Here is a tiny trained network, its code and every weight. The questions are about switching its units off for an input and a target symbol, where a switched-off unit gives its printed mean instead of its output.

import numpy as np


def w(rows, s, z=0):
    codes = np.array(rows[::2]) - 128.0
    scale = np.full(codes.shape[1], s)
    scale[-1] = z or s
    return codes * scale


def f(y):
    return np.maximum(y, 0)


def softmax(a):
    e = np.exp(a - a.max(-1, keepdims=True))
    return e / e.sum(-1, keepdims=True)


def log_softmax(a):
    a = a - a.max(-1, keepdims=True)
    return a - np.log(np.exp(a).sum(-1, keepdims=True))


def net(x, mask):
    ids = ['αγδεηθλμξστψω'.index(c) for c in x.split()]
    T = len(ids)
    res = E[ids] + P[:T]
    u = 0
    for l in range(2):
        r = res
        for j in range(3):
            rows = slice(3 * j, 3 * j + 3)
            q, k, v = (r @ M[l][rows].T for M in (Q, K, V))
            z = softmax(np.where(np.tri(T) > 0, q @ k.T / 3**0.5, -1e9)) @ v
            o = O[l][rows]
            res = res + np.where(mask[u + j], z, o[:, -1]) @ o[:, :-1]
        u += 3
        y = f(res @ A[l][:, :-1].T + A[l][:, -1])
        res = res + np.where(mask[u : u + 4], y, B[l][:, -1]) @ B[l][:, :-1]
        u += 4
    return log_softmax(res[-1] @ U[:, :-1].T + U[:, -1])


Q, K, V, O, A, B = {}, {}, {}, {}, {}, {}
E = w([
[127,119,96,167],'α',
[124,160,113,167],'γ',
[124,100,119,118],'δ',
[3,183,120,122],'ε',
[60,110,178,133],'η',
[163,186,127,190],'θ',
[67,142,175,181],'λ',
[128,59,92,79],'μ',
[105,194,201,167],'ξ',
[156,123,59,190],'σ',
[215,149,94,71],'τ',
[123,160,217,68],'ψ',
[212,125,91,58],'ω',
],0.022)
P = w([
[54,165,121,147],'0',
[52,167,129,156],'1',
[66,152,129,168],'2',
[80,117,142,178],'3',
[113,85,141,192],'4',
[140,56,145,207],'5',
[187,12,166,215],'6',
[181,1,169,224],'7',
[152,19,150,231],'8',
],0.0058)
Q[0] = w([
[129,208,91,115],'0.h0',
[169,186,130,153],'0.h0',
[179,108,145,111],'0.h0',
[98,84,41,216],'0.h1',
[124,117,79,89],'0.h1',
[194,246,149,182],'0.h1',
[158,121,123,139],'0.h2',
[111,147,69,111],'0.h2',
[106,151,146,155],'0.h2',
],0.013)
K[0] = w([
[215,234,132,202],'0.h0',
[239,143,63,79],'0.h0',
[87,154,43,36],'0.h0',
[64,25,22,122],'0.h1',
[108,156,43,2],'0.h1',
[155,224,49,228],'0.h1',
[194,148,109,186],'0.h2',
[116,129,56,79],'0.h2',
[126,224,64,106],'0.h2',
],0.0076)
V[0] = w([
[100,77,76,143],'0.h0',
[166,137,137,194],'0.h0',
[159,96,187,107],'0.h0',
[59,141,136,161],'0.h1',
[107,132,57,108],'0.h1',
[109,124,175,188],'0.h1',
[126,119,219,136],'0.h2',
[143,196,136,66],'0.h2',
[254,177,103,84],'0.h2',
],0.008)
O[0] = w([
[137,149,176,95,154],'0.h0',
[239,153,152,168,107],'0.h0',
[130,203,141,169,53],'0.h0',
[217,253,11,143,187],'0.h1',
[158,161,124,184,174],'0.h1',
[147,149,203,111,132],'0.h1',
[89,138,38,124,88],'0.h2',
[209,102,101,203,128],'0.h2',
[77,225,106,137,1],'0.h2',
],0.0046,0.005)
A[0] = w([
[247,217,54,48,248],'0.n0',
[199,55,211,254,69],'0.n1',
[62,195,15,131,35],'0.n2',
[8,173,180,132,1],'0.n3',
],0.0046,0.0036)
B[0] = w([
[178,48,175,130,253],'0.n0',
[2,188,107,155,187],'0.n1',
[160,113,209,46,168],'0.n2',
[149,30,44,78,178],'0.n3',
],0.0087,0.0037)
Q[1] = w([
[98,47,138,138],'1.h0',
[189,202,129,140],'1.h0',
[126,143,100,182],'1.h0',
[35,135,22,179],'1.h1',
[146,173,72,64],'1.h1',
[55,161,191,130],'1.h1',
[53,64,126,16],'1.h2',
[215,90,186,2],'1.h2',
[206,112,108,81],'1.h2',
],0.0094)
K[1] = w([
[157,127,108,172],'1.h0',
[158,211,232,114],'1.h0',
[135,103,89,59],'1.h0',
[141,64,219,146],'1.h1',
[91,176,94,114],'1.h1',
[134,78,104,140],'1.h1',
[161,95,200,55],'1.h2',
[164,104,163,9],'1.h2',
[148,181,74,73],'1.h2',
],0.012)
V[1] = w([
[157,142,40,100],'1.h0',
[175,93,128,136],'1.h0',
[114,248,17,203],'1.h0',
[60,141,88,180],'1.h1',
[139,86,20,135],'1.h1',
[167,189,76,102],'1.h1',
[183,130,223,106],'1.h2',
[120,118,75,93],'1.h2',
[200,83,122,166],'1.h2',
],0.011)
O[1] = w([
[183,124,106,142,162],'1.h0',
[139,57,104,67,154],'1.h0',
[98,140,80,186,61],'1.h0',
[68,34,127,168,109],'1.h1',
[96,153,2,144,211],'1.h1',
[107,174,96,111,86],'1.h1',
[152,189,179,90,145],'1.h2',
[100,121,78,78,134],'1.h2',
[168,128,94,98,253],'1.h2',
],0.0087,0.0045)
A[1] = w([
[243,48,81,144,3],'1.n0',
[135,57,102,61,127],'1.n1',
[182,82,153,124,68],'1.n2',
[64,162,155,72,89],'1.n3',
],0.011,0.0033)
B[1] = w([
[7,206,144,92,247],'1.n0',
[221,112,145,179,222],'1.n1',
[73,166,44,155,175],'1.n2',
[126,96,92,3,159],'1.n3',
],0.0072,0.012)
U = w([
[111,93,2,188,134],'α',
[185,132,85,185,193],'γ',
[209,17,85,128,249],'δ',
[14,108,76,55,73],'ε',
[56,68,198,125,111],'η',
[236,116,109,183,152],'θ',
[61,146,204,157,90],'λ',
[245,31,37,105,90],'μ',
[79,167,229,96,151],'ξ',
[30,126,15,123,7],'σ',
[180,203,63,59,253],'τ',
[71,96,214,63,57],'ψ',
[188,223,48,58,66],'ω',
],0.0093,0.0051)

Each question gives the input, a string of symbols that net reads in full, and the target symbol t.
The units are the heads (3 rows each of Q, K, V and O) and the neurons (one row each of A and B). Each row of codes is followed by its name. A weight is (code - 128) times the scale printed after its matrix; where a second scale follows, it is the last column's (O, A, B and U).
mask holds one flag per unit, layer by layer, with each layer's heads first. A switched-off unit (its flag False) gives its mean, the last column of its rows in O or B, instead of its output. The means were averaged over made-up inputs and are rounded, as every weight is.
A unit's drop is (log p(t) with every unit on - log p(t) with that unit switched off) / (log p(t) with every unit on - log p(t) with every unit switched off).
The circuit of an input: a set's keep is (log p(t) with only the set's units on - log p(t) with every unit switched off) / (log p(t) with every unit on - log p(t) with every unit switched off). Starting from the 12 units with the biggest drops (on a tie, the unit counted first), units are removed one at a time, each time the one whose removal leaves the highest keep (on an exact tie, the one counted first), for as long as the keep stays at least 0.8.
circuit, biggest first: the units of the circuit, biggest drop first
unit that matters most: the unit with the biggest drop
k most important neurons: the k neurons with the biggest drops, biggest first
top k neurons in layer l: the k neurons of layer l with the biggest drops, biggest first
heads that matter: for each layer, one digit per head in row order, 1 if its drop is at least 0.15 and else 0, layers parted by /
drop when u is switched off: that unit's drop, to one decimal
input ε ε ψ σ δ η τ, target ω: heads that matter	001 / 001
input α ω ε ω θ ε, target τ: circuit, biggest first	[0.n0 1.h1]
input ε ε ω ω ε, target ω: heads that matter	000 / 010
input ε γ ε ε ε α ε, target α: circuit, biggest first	[1.n0 1.h0 0.h1]
input ε η γ σ σ δ, target α: circuit, biggest first	[1.h0 1.h1]
input ε σ ω θ ε η ω τ ψ, target τ: circuit, biggest first	[1.h2 0.n0]
input ξ μ θ γ ε σ ε ω σ, target τ: heads that matter	000 / 110
input ψ τ ε ω ω ε γ, target τ: heads that matter	000 / 110
input ε ε σ τ σ, target τ: circuit, biggest first	[0.n0 1.h1 0.n1]
input τ μ μ μ γ σ ε μ, target α: unit that matters most	0.h1
input ε η τ ε σ, target σ: heads that matter	000 / 001
input δ σ ε σ ω λ ω ω μ, target τ: circuit, biggest first	[1.h2 0.n0]
input ε γ ω ξ, target τ: top 3 neurons in layer 0	[0.n0 0.n1 0.n2]
input ε σ ε ε μ ε ω ω, target ω: unit that matters most	1.n0
input σ θ ω ψ μ, target τ: 3 most important neurons	[0.n0 0.n1 1.n2]
input ε ω σ σ ε ε, target α: circuit, biggest first	[1.n0 1.h0]
input δ ε δ α ε ω ω ω ε, target τ: drop when 0.n0 is switched off	0.5
input ε ω ε θ ε ε μ ε, target δ: drop when 1.n0 is switched off	0.3
input σ ε ε ε γ η γ μ ω, target τ: drop when 1.n0 is switched off	1.9
input ε ε ω ε ω ε μ α σ, target σ: circuit, biggest first	[1.n0]
input ε θ α μ μ ε, target δ: drop when 1.h0 is switched off	0.2
